1	-2	7	1	-27	22	-9	4	3	-18	-74	10	0	-5	-20	22	-11	-17	-5	-5	16	17	26	-15	-26	-33	13	-9	4	17	16	-5	-3	-8	-37	-2	-11	8 -> <96>/S
22	1	-12	-16	-2	11	17	8	26	-9	-33	7	-10	-23	4	-1	-8	-11	-20	-14	15	25	-20	2	-2	-36	6	8	50	-11	36	16	2	-14	-1	-19	-5	-13 -> <96>/Q
-2	-1	3	2	15	14	-13	2	6	-17	-74	15	-1	-4	-19	1	-8	-20	-7	-6	5	16	27	-21	-20	-21	11	-1	13	8	-2	-9	-3	0	-31	-5	-15	6 -> <96>/S
18	52	8	1	-31	-19	33	1	-2	-2	48	-18	-15	3	-1	-14	-13	18	12	13	10	-31	-45	-8	-39	15	1	-13	26	-11	6	-39	8	5	12	8	-1	-30 -> <89>/Q
7	40	21	16	-10	-9	37	7	-12	-2	34	-9	-4	18	3	-7	-14	12	15	14	7	-24	-18	0	-28	-1	-7	-12	-2	-17	18	-20	5	10	22	1	7	-9 -> <89>/Q
-17	-16	8	4	1	-30	2	-2	-24	25	56	3	-10	11	15	0	-13	17	29	18	-16	-20	32	-3	-2	32	10	-5	11	-4	-25	-21	0	10	19	5	8	0 -> <89>/B
-10	-19	-5	-3	-12	17	0	18	-8	-2	-51	1	-5	-12	-18	9	-4	-17	-6	-2	-13	26	25	-8	21	1	17	2	10	-1	9	4	0	-21	13	-9	1	-22 -> <96>/R
-5	27	13	6	7	-3	-5	2	-24	3	25	1	-12	1	-15	-10	9	27	10	18	-16	-24	11	-6	-40	14	-5	-6	-6	4	-13	2	5	13	-6	7	3	7 -> <89>/T
18	7	16	5	12	2	0	3	20	-10	-38	25	-7	-12	0	12	-9	-22	5	-20	10	1	12	-13	-17	-19	2	-13	30	-10	22	-18	9	-1	-11	-6	3	-2 -> <96>/B
1	17	2	4	13	-14	19	7	-14	12	20	-11	-7	12	7	-9	6	11	26	8	-20	-21	16	-4	-26	2	-11	-26	-4	-16	7	-27	-2	7	17	2	12	15 -> <89>/B
29	29	13	-1	-2	3	-19	-3	0	-19	-35	25	-31	-6	-59	24	3	-15	20	2	-13	5	27	-35	-29	-15	2	-4	31	9	9	0	-12	1	-24	-10	-6	-12 -> <96>/B
17	33	-2	-7	-4	3	16	4	12	-16	-45	1	-23	-12	-22	12	-9	-10	16	-23	16	5	25	-25	-30	-25	19	-24	30	-15	36	-17	-12	6	-13	0	-5	-1 -> <96>/B
-24	-2	2	16	7	17	12	19	-13	5	5	-20	14	11	24	1	-5	6	1	-1	11	-13	11	16	1	11	-3	-3	-11	-12	3	-8	-2	-5	37	2	2	-18 -> <89>/R
-7	-10	-8	0	3	13	-21	-18	2	-15	-74	-3	4	-17	4	-9	-13	-25	12	-13	6	24	41	2	-12	-12	29	-17	-12	5	18	10	12	-6	-16	-3	-8	-4 -> <96>/S
9	2	4	-2	-18	31	2	16	28	-22	-74	10	-5	-2	-12	16	-9	-19	3	-15	17	18	9	-12	-46	-12	7	-8	5	3	12	-18	4	0	-25	4	-7	1 -> <96>/S
17	4	-1	0	1	21	24	4	20	-24	-37	-5	-20	1	4	-3	-8	-19	2	1	18	4	0	-13	-23	-13	0	-9	24	-16	26	-18	4	-8	8	-5	-9	3 -> <96>/Q
-37	-12	-2	17	3	4	17	13	-36	23	-1	-14	-1	8	35	-8	-13	16	-2	6	1	-18	13	20	-1	31	1	-14	0	-12	12	-2	12	-13	40	6	7	-9 -> <89>/R
10	19	1	-12	-1	3	-5	17	-20	2	-9	7	-6	-1	-34	8	8	0	36	8	-16	4	18	-17	-15	-2	9	10	-5	2	16	24	-12	-4	-10	-13	0	-21 -> <93>/B
-19	-5	13	16	5	15	2	-5	-12	13	14	-7	5	2	22	-1	-3	38	21	1	-6	-15	11	5	-20	6	-16	-22	-4	6	-1	-8	25	13	8	21	15	13 -> <89>/S
-19	9	-19	6	13	-12	-10	-10	-43	20	41	-5	-10	-1	-1	14	-4	20	18	2	-7	-21	17	5	-25	25	-4	-10	-3	15	1	3	-1	11	13	5	-12	27 -> <89>/B
-12	11	-12	8	25	-4	1	30	-11	-9	-32	-3	13	8	-24	0	-16	-6	-31	-1	-7	-11	-16	-2	-6	-9	-23	-4	-2	1	44	23	-3	-14	9	7	8	-33 -> <93>/Q
18	-2	9	0	2	-3	-14	-5	25	-11	-18	8	-10	-23	-36	3	4	7	-1	-1	-2	9	1	-4	-19	-2	4	-10	15	28	-21	-24	4	18	-26	-18	-7	21 -> <96>/T
-1	23	11	10	19	-4	27	5	2	-1	59	-20	11	-7	15	-6	3	19	-5	14	6	-21	-41	10	-6	5	-16	-14	12	-16	12	-24	9	20	28	14	5	11 -> <89>/Q
24	17	-4	-22	15	12	-10	0	19	-28	-63	25	-4	3	-38	7	3	-24	-12	-7	-8	5	2	-30	-14	-18	0	-7	31	4	18	6	-23	1	-15	6	1	-13 -> <96>/Q
-9	4	20	16	9	3	13	8	-19	26	9	-3	8	13	39	-4	2	19	-3	-6	9	3	-2	18	-19	-4	3	-16	-14	-1	-3	-45	12	12	25	21	2	11 -> <89>/S
-16	10	-7	13	23	6	8	-15	-5	20	34	11	-9	-20	3	13	3	22	-12	4	-10	-31	-27	3	4	18	-8	-12	16	12	-12	-16	5	-9	13	9	18	-74 -> <89>/T
-11	31	3	7	1	-29	16	3	-14	19	42	4	-16	0	12	-2	-13	9	37	14	3	-6	16	17	-32	12	3	-29	-1	-4	10	-4	3	11	10	-4	6	16 -> <89>/B
33	9	2	0	8	2	-42	21	22	-11	11	29	-22	-21	-32	7	11	-1	2	-12	-22	6	9	-29	-9	-19	-8	-14	35	22	-23	-7	-13	9	-30	-13	-3	4 -> <96>/T
25	23	-16	5	4	4	12	-2	0	-23	-1	0	-24	-14	-3	0	9	-13	-2	9	12	4	-17	-2	-8	-5	0	-13	49	-14	8	10	-6	-4	4	-23	-18	-9 -> <96>/Q
-12	15	4	6	-3	-2	4	0	-18	14	26	-6	-7	5	12	-13	0	21	23	0	-9	-9	10	12	-10	20	-7	1	-20	14	-3	-18	3	4	24	12	-2	8 -> <89>/R
1	6	-6	-6	-2	-11	-10	-5	-2	-3	-12	-3	-22	-22	-22	0	2	-11	17	-2	2	4	19	25	-25	5	19	-7	15	7	6	18	3	6	-21	-1	-9	-12 -> <96>/B
-21	19	12	4	-11	13	24	7	-13	1	-24	-37	12	9	10	0	-4	13	19	0	22	-16	21	19	-45	5	5	-28	-15	4	-8	-41	18	4	1	18	5	9 -> <89>/S
5	33	8	5	5	-21	24	1	3	-22	-26	16	-39	2	2	-1	-1	-3	21	6	17	1	15	-15	-29	6	-14	-25	38	-10	30	-24	-9	-2	6	9	5	14 -> <96>/B
-4	44	10	-4	-1	16	-9	8	-9	-6	-37	18	-29	8	-36	17	-12	5	12	10	32	-14	32	-40	-56	12	9	-13	21	-5	23	3	-11	-5	-12	9	1	-29 -> <93>/B
-13	17	6	11	8	-7	4	1	-22	6	9	11	-6	-14	-2	-2	-5	7	22	6	-4	-18	6	3	-31	7	1	-35	9	-1	7	-5	7	26	16	8	5	17 -> <89>/B
-19	-14	-5	9	-3	18	12	-3	-23	-2	-63	2	-10	-8	1	4	-4	-15	-4	-2	-6	7	21	25	2	10	6	5	16	17	24	-7	16	-12	8	-2	3	-6 -> <96>/R
11	20	6	0	-11	12	8	5	16	-23	-60	15	-25	-12	-11	-5	-8	-17	13	-7	25	17	24	-21	-36	-23	14	-22	20	-4	42	-13	0	-17	-13	3	3	-2 -> <96>/B
18	13	-2	-5	1	24	5	5	24	-4	-46	-5	-15	-2	-18	5	2	-25	-16	-1	-2	-13	32	-31	-5	-18	0	-1	33	-14	30	7	-17	-9	-5	-13	-2	-12 -> <96>/Q
16	13	2	-4	2	5	-2	3	-10	-9	-40	24	4	-3	-24	5	-3	5	16	0	-28	-9	35	-57	-10	14	-14	0	20	-4	28	-3	-27	-8	6	-7	6	-27 -> <93>/B
-21	-5	-5	21	5	19	-18	1	-16	-2	-71	13	30	-9	0	22	-20	-16	-4	-7	11	22	30	13	-12	-15	25	-10	5	3	12	17	12	-7	8	8	-6	-7 -> <96>/R
-26	14	-9	2	-11	6	-13	7	2	-7	-56	13	-21	4	-42	9	-3	1	1	-12	-10	-9	28	-22	-27	-5	9	0	10	-2	27	25	-3	-11	-4	-1	6	-31 -> <93>/B
9	27	-9	-1	44	-10	14	4	-7	-1	42	-10	-1	11	3	-14	2	22	0	6	-1	-34	-33	-2	-4	-5	-15	-24	18	13	-13	-21	2	23	0	2	2	14 -> <89>/Q
10	20	-2	-2	21	-1	-11	-8	2	-20	-40	19	-29	-28	-26	12	-2	-13	5	-6	-2	16	32	-21	-22	-2	19	-26	26	14	23	-1	-6	4	-8	-2	6	3 -> <96>/B
-33	-1	18	-32	-9	17	-22	10	-10	3	-63	5	-10	-7	-6	7	-5	1	18	-10	7	17	52	19	-45	-6	21	-22	-26	6	10	4	7	-8	-32	10	-14	6 -> <96>/S
-15	15	-7	11	-6	-9	21	5	26	3	59	2	4	4	23	-3	4	16	9	17	2	-32	-24	8	-13	5	-8	2	-4	-15	12	-3	3	-2	34	8	8	0 -> <89>/Q
20	25	13	-12	-11	-11	-21	3	-11	-2	3	20	-13	10	-18	10	1	-15	29	8	-1	0	50	-19	-17	0	11	5	8	-3	25	38	-14	-20	-17	-17	-5	-35 -> <100>/B
18	46	-6	4	0	7	7	6	-18	-18	-50	18	-14	14	-50	5	-5	1	5	2	-6	-7	9	-31	-37	-14	1	-4	-1	-4	27	18	-17	-12	-11	-3	10	-35 -> <93>/B
11	14	0	5	-2	31	-52	1	2	-10	-46	10	-26	4	-27	8	-18	-7	-1	0	-1	17	21	-29	-28	-12	8	-15	23	4	28	6	-12	1	-6	-6	-3	-10 -> <96>/B
13	6	-4	-9	-8	7	-13	-12	17	-6	-26	18	-4	-6	-15	-3	-4	-16	-10	-15	5	4	3	-14	5	-10	-1	-4	5	18	5	12	-4	-3	-24	12	-8	0 -> <96>/T
-2	47	3	4	0	-5	21	17	-4	-1	74	-28	3	-1	0	-6	13	35	-2	9	6	-27	-40	14	-15	6	-17	-4	6	-6	9	-8	8	18	21	-17	4	3 -> <89>/Q
-74	-18	-5	7	1	-2	5	0	-22	16	17	3	5	-4	28	0	-12	4	2	4	-14	-3	13	19	3	20	5	-19	-13	-14	6	3	0	14	31	7	8	-1 -> <89>/R
-23	-13	-3	-1	19	8	-37	2	-12	27	-8	6	28	2	-24	59	-1	-2	-1	11	-17	-7	18	10	11	28	21	9	-14	-4	23	74	-12	-24	11	6	0	-47 -> <93>/R
-31	-17	2	6	-2	7	-1	10	-32	26	-14	-18	14	12	28	-8	2	14	5	0	-11	-8	6	6	2	4	-4	-16	-14	11	-2	-9	27	6	28	18	4	7 -> <89>/S
-13	-23	-9	-2	-16	12	-4	4	2	13	-42	-4	-9	-6	-3	1	-4	-19	4	-9	1	26	23	5	16	11	18	-15	12	-14	15	5	-5	-7	10	-5	4	-7 -> <96>/R
-12	-14	3	4	-10	15	-5	3	-10	3	-54	-18	-7	-3	-27	13	-9	-4	-3	-14	-8	19	41	-15	2	29	27	-1	8	-2	28	1	-4	-12	27	0	3	-11 -> <96>/R
1	41	3	7	-3	8	19	9	-4	-12	-49	3	-22	-4	0	10	2	-7	21	15	11	-6	28	-26	-34	19	4	-21	40	-17	47	21	-12	-2	10	-12	3	-3 -> <96>/B

13	5	2	3	44	-8	-9	0	-6	-14	14	4	2	11	-13	-1	-8	1	-18	9	-8	0	-9	31	-22	4	7	-9	6	16	12	-6	0	10	21	-2	-12	23 -> J917/J499
12	1	10	16	-17	14	23	-7	-2	-16	5	8	8	2	-16	-9	-14	-4	-13	10	-8	8	11	-3	8	-9	-2	-4	2	18	-13	8	3	30	3	-24	15	3 -> J810/J336
13	-1	-1	-1	21	-3	23	13	-1	-5	-5	4	-19	12	16	-21	-2	17	-8	-5	-9	5	-7	-28	8	-10	-11	12	-16	-13	-15	0	1	-11	-8	-7	-54	2 -> J917/J877
2	15	-4	-14	1	-12	-13	-8	-19	-4	12	4	14	-15	-9	4	1	-9	-7	-3	-3	3	0	9	-6	15	32	-13	8	1	5	7	-23	7	31	-9	-3	21 -> J669/J499
17	14	-17	-8	32	-20	-23	-3	-11	4	23	6	8	-8	1	2	8	3	-27	12	2	12	6	2	-22	29	20	-5	6	0	16	-26	-31	11	25	-5	0	22 -> J917/J499
25	18	-20	9	54	-14	-23	4	-22	-12	19	-2	15	1	-1	-1	6	6	-15	15	-1	-7	-6	10	-25	-13	17	-4	13	4	4	-17	-1	-8	-7	-7	-8	3 -> J917/J499
27	10	11	11	8	29	-25	-1	-2	-17	-6	-2	-14	21	-19	-17	4	-16	2	9	-20	32	-12	19	-29	17	18	-9	22	15	-3	11	20	6	14	-15	-5	-1 -> J810/J718
4	17	-7	12	23	9	-17	11	24	-17	7	-3	-5	-29	-14	-15	12	2	11	10	-1	0	8	7	-22	7	12	17	6	37	5	-1	-9	28	33	-4	0	-32 -> J810/J499
23	14	-2	-8	58	3	4	3	-25	-25	-27	-2	-23	21	-16	23	-2	-3	-17	19	-34	6	-18	1	-6	-4	-19	-3	-5	-9	-6	11	-11	17	8	10	1	31 -> J917/J336
25	16	1	-15	53	7	-10	1	-31	-1	-18	-17	-18	24	1	11	0	-1	-6	11	-21	-4	-8	-19	-15	20	-2	-24	3	-8	0	11	-16	5	17	-16	-2	38 -> J917/J718
26	-15	-19	30	17	-30	-25	-1	-32	-9	25	-3	16	-9	-21	-1	-4	-2	-27	-4	-16	10	-11	7	0	6	25	0	-2	16	5	-4	-15	49	-5	9	2	30 -> J917/J499
17	12	-2	2	52	-5	-10	8	-30	-9	-6	-4	-25	27	7	2	12	-14	-22	14	-7	-9	-13	-12	-13	4	13	-8	-9	2	-3	-5	-12	16	-9	5	2	10 -> J917/J336
12	-6	-2	8	25	-7	-5	-11	-1	-1	-1	-11	-5	17	19	-3	0	-15	19	12	0	-12	-5	18	-15	7	26	-15	9	-15	-5	-2	5	-23	9	2	10	-2 -> J298/J718
21	13	0	0	5	24	10	5	15	-6	-14	0	-13	3	-14	-9	-19	-6	4	2	-11	-38	6	5	-10	-6	5	3	-8	11	-11	6	12	20	-6	-10	9	-6 -> J810/J718
20	18	-5	-8	44	14	-8	44	29	-7	-9	7	-16	4	-2	-16	15	3	16	13	6	-8	-2	6	-40	27	9	-5	22	-4	10	-9	5	-21	45	-23	10	-22 -> J810/J499
4	8	-15	14	11	3	-14	13	10	3	18	14	-2	-15	-13	-3	9	10	-5	14	-10	-5	3	-5	-10	9	9	11	16	20	11	-17	10	32	17	-3	14	-10 -> J810/J499
26	11	-1	11	39	-1	-10	8	-30	-8	2	-2	-24	24	5	4	-10	-12	-13	5	-15	18	-20	-12	4	13	1	-23	11	5	3	-5	-3	-25	6	-8	2	46 -> J917/J336
14	7	-21	8	51	-11	-30	7	-17	-2	8	-5	-11	12	10	-9	-7	-3	-11	0	-2	10	-13	-13	-10	11	6	-7	7	3	9	-9	-1	-7	10	4	1	16 -> J917/J718
8	14	-46	2	64	-13	-20	12	7	-3	-3	-9	-13	5	17	2	9	1	-11	5	11	-15	-11	-10	-33	21	4	-7	24	-18	10	-23	-6	-19	47	-11	-9	22 -> J917/J499
15	2	20	2	-16	22	8	-4	0	-18	-29	3	-6	16	3	-21	-10	-11	16	17	-36	8	-2	-10	-1	-12	-15	-9	9	7	-4	4	11	13	-9	-4	4	11 -> J810/J336
14	-1	-11	-5	15	-17	-2	-10	-50	6	28	8	4	-16	-3	0	-1	8	-15	3	-20	6	-12	-7	6	-3	26	-7	7	-10	-6	-18	-15	16	-3	8	3	22 -> J917/J718
-4	-4	-2	12	10	16	19	14	31	-15	-19	12	-18	3	-11	-10	-3	18	4	13	-9	9	0	-21	-3	-7	-24	7	-9	13	-11	7	7	-2	-4	-13	6	-19 -> J810/J877
-8	-4	-15	23	19	-17	-14	0	-38	-18	15	4	5	-1	1	9	-14	11	-28	13	-5	5	-6	14	5	-25	16	1	-10	21	10	17	-23	48	-16	27	18	15 -> J917/J499
